148,144,151,154,153,153,135 -> 154, 135

133,101,128,143,122 -> 143, 101

132,140,105,127,150,114,118 -> 150, 105

128,130,152,129
129,131,139,134
-> 152, 128

125,126,113,101,122,151
113,117,125,102,128,104
120,107,137,149,126,146
-> 151, 101

151,136,112,111,127,123,141 -> 151, 111

146,102,157,134,137,101,119 -> 157, 101

106,99,134,115,138,127,108 -> 138, 99

99,134,125,108
130,131,133,129
137,119,127,133
-> 137, 99
---
[141 109 106 119 142] → 119

[[128 136 128 128]
 [114 110 150 106]
 [131 109 145 108]] → 145

[[120 137 128 138]
 [122 130 103 136]] → 103

[130 144 139 119 106] → 119

[[133 132 132 108 118]
 [131 135 137 104 118]] → 104

[103 147 113 136 119] → 136

[ 99 133 138 105] → 138

[[117 132 142 132]
 [157 154 149 102]] → 149
---
[148 145 103 130 149 120 124] Answer: 148, 124

[[116 135 146 110]
 [106 126 118 139]] Answer: 116, 139

[116 112 110 104 121 125] Answer: 116, 125

[129 128 156 122] Answer: 129, 122

[106 152 143 144 111 125 135] Answer: 106, 135

[[129 103 149 106]
 [125 103 144 111]
 [144 105 135 120]] Answer: 129, 120

[156 136 116 150] Answer: 156, 150
---
[[121 129 131 126 127 123 120 129 130 128 130 129 118 130 120 132]
 [124 128 126 117 107 118 112 131 129 129 128 128 109 133 114 133]
 [123 129 129 123 120 121 118 130 129 129 129 128 115 131 118 132]
 [123 131 137 138 157 125 120 127 130 128 132 129 114 126 114 130]
 [122 128 127 117 107 119 115 131 129 129 129 128 114 133 118 133]
 [121 129 128 120 112 121 118 130 129 129 129 129 117 132 121 133]
 [115 132 136 136 143 132 138 126 131 128 135 131 142 128 140 132]] result: 128

[[119 152 136 132 118 140]
 [122 157  99 127 140 139]
 [153 128 120 115 145 133]
 [104 130 102 120 133 137]
 [155 136 107 123 133 150]
 [138 153 153 111 144 140]
 [132 117 107 111 143 125]
 [120 114 111 110 128 143]
 [100 147 113 105 142 154]
 [151 109 114 128 137 117]
 [ 98 102 116 121 156 146]] result: 121

[[116 124 128 127 118 110 118 112 131]
 [122 125 128 129 122 121 117 109 131]
 [130 124 129 132 127 134 119 111 130]
 [120 119 129 129 123 115 126 128 129]
 [123 152 122 117 124 120 129 122 129]] result: 129

[[133 126 138 131 116 135 106 127 102 130 123 151]
 [131 133 132 143 130 126 128 130 129 131 128 114]
 [125 125 125 122 130 129 129 126 130 125 127 136]
 [131 133 133 143 129 127 127 130 126 131 128 116]
 [124 126 124 123 132 128 132 126 134 125 127 132]
 [132 132 134 142 126 128 124 130 123 132 128 119]
 [133 132 135 142 126 128 123 130 121 132 128 120]
 [125 125 124 123 131 128 130 126 131 125 126 136]
 [125 126 125 124 130 128 129 126 131 125 127 134]] result: 125

[[123 133 127 133 126 136 124 127 133 122 126]
 [144 125 128 121 130 119 133 127 120 134 125]
 [143 121 130 115 130 111 133 126 127 138 127]
 [145 126 128 123 130 122 132 128 117 133 125]
 [145 142 121 143 130 148 128 129 102 117 119]
 [123 131 129 129 126 131 125 126 136 124 126]
 [122 131 129 129 126 131 125 126 137 124 126]
 [147 130 126 128 131 128 132 128 112 129 123]] result: 112
---
[105 153 135 113] -> 153, 105

[126 106 120 129 127 121] -> 129, 106

[132 127 128 135 127 105] -> 135, 105

[105 156 136 131 125] -> 156, 105

[[130 154 128 131]
 [131 124 133 128]] -> 154, 124

[128 119 112 154] -> 154, 112

[102 142 119 158] -> 158, 102

[[103 138 116 121]
 [141 129 136 106]] -> 141, 103
